Below are the code and all the weights of a small trained network. Each question names an input and a class and asks about switching units off, where a switched-off unit gives its printed mean instead of its output.

import numpy as np


def w(rows, s, z=0):
    codes = np.array(rows[::2]) - 128.0
    scale = np.full(codes.shape[1], s)
    scale[-1] = z or s
    return codes * scale


def norm(h):
    return h / np.sqrt((h * h).mean(-1, keepdims=True) + 1e-5)


def f(y):
    return y / 2 * (1 + np.tanh(0.7978845608 * (y + 0.044715 * y**3)))


def log_softmax(a):
    a = a - a.max(-1, keepdims=True)
    return a - np.log(np.exp(a).sum(-1, keepdims=True))


def net(x, mask):
    res = np.array(x, float).reshape(1, 8) / 4 @ E
    u = 0
    for l in range(3):
        y = f(norm(res) @ A[l][:, :-1].T + A[l][:, -1])
        res = res + np.where(mask[u : u + 3], y, B[l][:, -1]) @ B[l][:, :-1]
        u += 3
    return log_softmax(norm(res)[-1] @ U[:, :-1].T + U[:, -1])


A, B = {}, {}
E = w([
[121,127,129],'x0',
[144,91,18],'x1',
[133,128,127],'x2',
[123,127,123],'x3',
[44,160,182],'x4',
[133,253,80],'x5',
[131,125,125],'x6',
[126,130,134],'x7',
],0.0065)
A[0] = w([
[109,66,211,51],'0.n1',
[149,220,162,231],'0.n2',
[9,106,214,5],'0.n3',
],0.011,0.0018)
B[0] = w([
[181,146,81,224],'0.n1',
[9,47,12,252],'0.n2',
[253,215,175,250],'0.n3',
],0.0078,0.0039)
A[1] = w([
[121,1,70,172],'1.n1',
[84,111,101,88],'1.n2',
[130,183,35,4],'1.n3',
],0.0089,0.0036)
B[1] = w([
[18,131,172,253],'1.n1',
[191,172,3,138],'1.n2',
[199,171,49,163],'1.n3',
],0.0053,0.0054)
A[2] = w([
[113,94,59,158],'2.n1',
[3,186,130,214],'2.n2',
[163,214,50,249],'2.n3',
],0.015,0.0019)
B[2] = w([
[29,203,68,215],'2.n1',
[166,9,126,232],'2.n2',
[128,134,219,254],'2.n3',
],0.012,0.0081)
U = w([
[140,55,122,254],'0',
[22,95,67,96],'1',
[117,247,130,26],'2',
],0.013,0.0034)

Each question gives the input, the list of numbers given to net, and the class t.
The units are the neurons (one row each of A and B). Each row of codes is followed by its name. A weight is (code - 128) times the scale printed after its matrix; where a second scale follows, it is the last column's (A, B and U).
mask holds one flag per neuron, layer by layer. A switched-off neuron (its flag False) gives its mean, the last column of its row in B, instead of its output. The means were averaged over made-up inputs and are rounded, as every weight is.
A unit's drop is (log p(t) with every unit on - log p(t) with that unit switched off) / (log p(t) with every unit on - log p(t) with every unit switched off).
The circuit of an input: a set's keep is (log p(t) with only the set's units on - log p(t) with every unit switched off) / (log p(t) with every unit on - log p(t) with every unit switched off). Starting from all 9 units, units are removed one at a time, each time the one whose removal leaves the highest keep (on an exact tie, the one counted first), for as long as the keep stays at least 0.8.
units of the circuit, in order: the units of the circuit, biggest drop first
unit that matters most: the unit with the biggest drop
k most important neurons: the k neurons with the biggest drops, biggest first
k most important neurons of layer l: the k neurons of layer l with the biggest drops, biggest first
input [-7,6,-8,0,-7,8,4,3], class 2: units of the circuit, in order	(2.n3)
input [-3,-7,-5,3,7,8,7,-5], class 0: 2 most important neurons of layer 2	(2.n2; 2.n1)
input [3,0,5,4,-3,7,0,1], class 1: 2 most important neurons of layer 0	(0.n2; 0.n3)
input [0,-3,-4,3,3,-8,8,0], class 2: units of the circuit, in order	(0.n3; 2.n2)
input [8,-5,0,7,2,5,6,-7], class 0: 2 most important neurons	(2.n2; 0.n1)
input [2,5,7,5,-6,4,2,-3], class 2: 2 most important neurons	(0.n2; 2.n3)
input [7,-2,1,-2,6,1,3,6], class 0: 2 most important neurons	(2.n1; 0.n2)
input [-3,0,1,-3,5,1,3,-3], class 0: 3 most important neurons	(2.n1; 0.n2; 0.n1)
input [-4,6,6,-7,-1,-8,-3,6], class 1: 3 most important neurons	(2.n2; 0.n3; 2.n3)
input [3,2,6,8,-6,-4,7,7], class 1: 3 most important neurons	(0.n3; 2.n2; 2.n3)
input [-2,8,1,5,-8,3,8,8], class 2: units of the circuit, in order	(2.n2; 2.n3)
input [3,-8,5,0,1,1,0,-1], class 0: 2 most important neurons	(0.n2; 2.n1)
input [3,6,7,0,-5,7,-4,6], class 2: 2 most important neurons	(2.n3; 0.n2)
input [4,-8,2,5,-7,4,-3,4], class 1: unit that matters most	0.n2
input [1,-4,4,-2,8,1,1,4], class 0: 3 most important neurons	(0.n2; 2.n1; 2.n2)
input [-8,-4,5,-7,-7,5,2,6], class 1: 2 most important neurons	(0.n2; 0.n3)
input [-7,-6,2,-8,-1,6,0,-5], class 1: 2 most important neurons	(0.n2; 2.n1)
input [-3,-6,2,1,6,8,5,-7], class 0: 2 most important neurons	(2.n2; 2.n1)
input [-1,2,8,1,-8,-5,7,-1], class 1: 2 most important neurons of layer 2	(2.n2; 2.n3)
input [0,-8,1,4,-8,4,7,6], class 1: units of the circuit, in order	(0.n2)
input [-6,0,-4,-1,7,1,8,4], class 0: 2 most important neurons of layer 0	(0.n2; 0.n1)
input [8,-6,1,0,8,7,-5,-3], class 0: 2 most important neurons of layer 2	(2.n2; 2.n1)
input [8,-4,-5,-5,4,2,5,6], class 0: 2 most important neurons of layer 0	(0.n2; 0.n3)
